Below is a small trained network, with its code and all its weights. Each question gives an input and a class and asks what happens when units are switched off, that is, made to give their printed mean instead of their output.

import numpy as np


def w(rows, s, z=0):
    codes = np.array(rows[::2]) - 128.0
    scale = np.full(codes.shape[1], s)
    scale[-1] = z or s
    return codes * scale


def f(y):
    return y / 2 * (1 + np.tanh(0.7978845608 * (y + 0.044715 * y**3)))


def log_softmax(a):
    a = a - a.max(-1, keepdims=True)
    return a - np.log(np.exp(a).sum(-1, keepdims=True))


def net(x, mask):
    res = np.array(x, float).reshape(1, 7) / 4 @ E
    y = f(res @ A[0][:, :-1].T + A[0][:, -1])
    res = res + np.where(mask, y, B[0][:, -1]) @ B[0][:, :-1]
    return log_softmax(res[-1] @ U[:, :-1].T + U[:, -1])


A, B = {}, {}
E = w([
[41,251,155,87,31,176,184,147,34],'x0',
[128,128,128,128,129,127,128,128,128],'x1',
[124,150,12,236,64,40,115,164,85],'x2',
[166,167,61,164,175,254,76,174,130],'x3',
[28,202,63,89,175,89,120,90,237],'x4',
[129,128,128,128,128,129,128,128,127],'x5',
[224,218,221,203,57,109,150,195,223],'x6',
],0.0075)
A[0] = w([
[107,81,196,111,109,12,136,94,136,29],'neuron 0',
[197,188,188,183,115,104,133,150,212,72],'neuron 1',
[139,144,140,142,111,138,110,139,169,79],'neuron 2',
[137,94,190,84,163,152,112,110,163,94],'neuron 3',
[88,71,120,93,138,84,142,106,87,112],'neuron 4',
[120,137,105,170,126,91,120,118,100,60],'neuron 5',
[108,100,73,118,169,180,122,126,92,108],'neuron 6',
[143,90,99,134,165,117,114,115,169,27],'neuron 7',
[126,103,191,94,176,182,132,107,167,49],'neuron 8',
[149,105,53,196,118,69,114,124,133,122],'neuron 9',
[172,157,60,171,172,249,105,136,155,2],'neuron 10',
[141,141,81,161,120,85,131,150,96,44],'neuron 11',
[90,81,105,118,156,131,108,125,104,85],'neuron 12',
[178,100,135,155,163,96,140,123,167,122],'neuron 13',
[209,49,171,161,109,152,123,133,41,22],'neuron 14',
[168,32,93,149,164,110,107,126,183,54],'neuron 15',
[73,175,74,108,159,101,117,105,241,15],'neuron 16',
[79,207,139,112,93,152,134,125,57,29],'neuron 17',
[140,128,148,117,140,146,140,118,144,54],'neuron 18',
[122,87,86,112,167,131,110,104,96,85],'neuron 19',
],0.019,0.0046)
B[0] = w([
[133,112,155,125,94,42,124,214,130,222],'neuron 0',
[128,123,93,136,84,101,126,21,128,245],'neuron 1',
[108,121,114,115,118,104,128,89,120,156],'neuron 2',
[133,145,55,112,121,168,130,171,119,210],'neuron 3',
[131,122,110,138,100,90,133,78,134,205],'neuron 4',
[136,135,84,121,137,139,122,153,125,172],'neuron 5',
[125,120,110,136,98,88,132,75,137,210],'neuron 6',
[116,161,174,125,117,157,125,123,134,183],'neuron 7',
[133,137,45,127,118,173,125,173,123,213],'neuron 8',
[133,145,43,116,113,183,128,180,126,235],'neuron 9',
[133,111,156,121,93,35,131,214,129,227],'neuron 10',
[129,114,76,102,128,154,136,157,132,190],'neuron 11',
[140,138,115,133,115,116,116,79,130,188],'neuron 12',
[123,157,189,126,114,155,132,119,128,197],'neuron 13',
[117,93,147,138,252,118,127,107,137,248],'neuron 14',
[121,162,212,132,100,187,129,121,115,236],'neuron 15',
[131,80,154,144,255,125,129,110,123,224],'neuron 16',
[128,171,203,128,100,205,123,133,128,227],'neuron 17',
[125,126,102,132,117,150,132,136,139,145],'neuron 18',
[127,123,117,127,97,115,134,69,130,199],'neuron 19',
],0.032,0.018)
U = w([
[135,144,98,137,64,78,100,2,136,106],'0',
[117,209,204,125,90,179,100,100,113,188],'1',
[147,156,31,93,116,170,109,144,116,107],'2',
[120,90,146,150,226,110,106,85,134,4],'3',
[145,125,160,116,69,16,106,165,137,233],'4',
],0.0081,0.0025)

Each question gives the input, the list of numbers given to net, and the class t.
The units are the neurons (one row each of A and B). Each row of codes is followed by its name. A weight is (code - 128) times the scale printed after its matrix; where a second scale follows, it is the last column's (A, B and U).
mask holds one flag per neuron, in row order. A switched-off neuron (its flag False) gives its mean, the last column of its row in B, instead of its output. The means were averaged over made-up inputs and are rounded, as every weight is.
A unit's drop is (log p(t) with every unit on - log p(t) with that unit switched off) / (log p(t) with every unit on - log p(t) with every unit switched off).
The circuit of an input: a set's keep is (log p(t) with only the set's units on - log p(t) with every unit switched off) / (log p(t) with every unit on - log p(t) with every unit switched off). Starting from the 12 units with the biggest drops (on a tie, the unit counted first), units are removed one at a time, each time the one whose removal leaves the highest keep (on an exact tie, the one counted first), for as long as the keep stays at least 0.8.
circuit, biggest first: the units of the circuit, biggest drop first
unit that matters most: the unit with the biggest drop
k most important neurons: the k neurons with the biggest drops, biggest first
drop when u is switched off: that unit's drop, to one decimal
input [-8,-2,-8,-7,-7,-8,5], class 1: 4 most important neurons	(neuron 15; neuron 13; neuron 9; neuron 11)
input [7,-5,1,8,6,-5,-1], class 4: 2 most important neurons	(neuron 10; neuron 15)
input [-5,-2,4,-8,0,1,-6], class 4: circuit, biggest first	(neuron 0)
input [-7,-5,-7,1,1,0,-3], class 1: 2 most important neurons	(neuron 15; neuron 7)
input [4,-2,-5,-4,6,8,1], class 3: 3 most important neurons	(neuron 16; neuron 9; neuron 15)
input [7,6,7,7,-7,6,2], class 1: 2 most important neurons	(neuron 17; neuron 16)
input [-2,8,6,8,2,8,-8], class 0: 3 most important neurons	(neuron 6; neuron 19; neuron 0)
input [-1,7,7,-4,-7,2,-4], class 2: 3 most important neurons	(neuron 9; neuron 16; neuron 11)
input [-3,-1,1,-2,-3,-4,1], class 1: 3 most important neurons	(neuron 16; neuron 10; neuron 13)
input [5,4,-8,-2,8,-2,6], class 2: 3 most important neurons	(neuron 8; neuron 14; neuron 3)
input [-6,2,7,-4,1,-7,4], class 2: 3 most important neurons	(neuron 9; neuron 17; neuron 11)
input [-1,1,-2,5,8,8,-6], class 3: 2 most important neurons	(neuron 16; neuron 1)
input [-8,0,-1,-1,7,4,0], class 1: 3 most important neurons	(neuron 15; neuron 14; neuron 7)
input [7,0,-6,7,-8,7,-4], class 3: 3 most important neurons	(neuron 14; neuron 15; neuron 0)
input [3,6,5,-4,-2,7,-4], class 2: unit that matters most	neuron 1
input [-6,-3,-3,1,-7,-2,8], class 0: 2 most important neurons	(neuron 1; neuron 16)
input [-3,7,-4,-2,-7,3,-7], class 0: 2 most important neurons	(neuron 16; neuron 4)
input [1,1,0,-4,4,4,0], class 3: drop when neuron 16 is switched off	1.5
input [5,-5,0,-7,-6,-1,6], class 4: drop when neuron 6 is switched off	0.5
input [4,8,-2,-1,-2,3,-5], class 0: unit that matters most	neuron 15
input [-8,8,-4,-4,0,1,-2], class 1: drop when neuron 15 is switched off	0.5
input [-6,4,-3,-4,-6,-2,-2], class 1: drop when neuron 13 is switched off	1.5
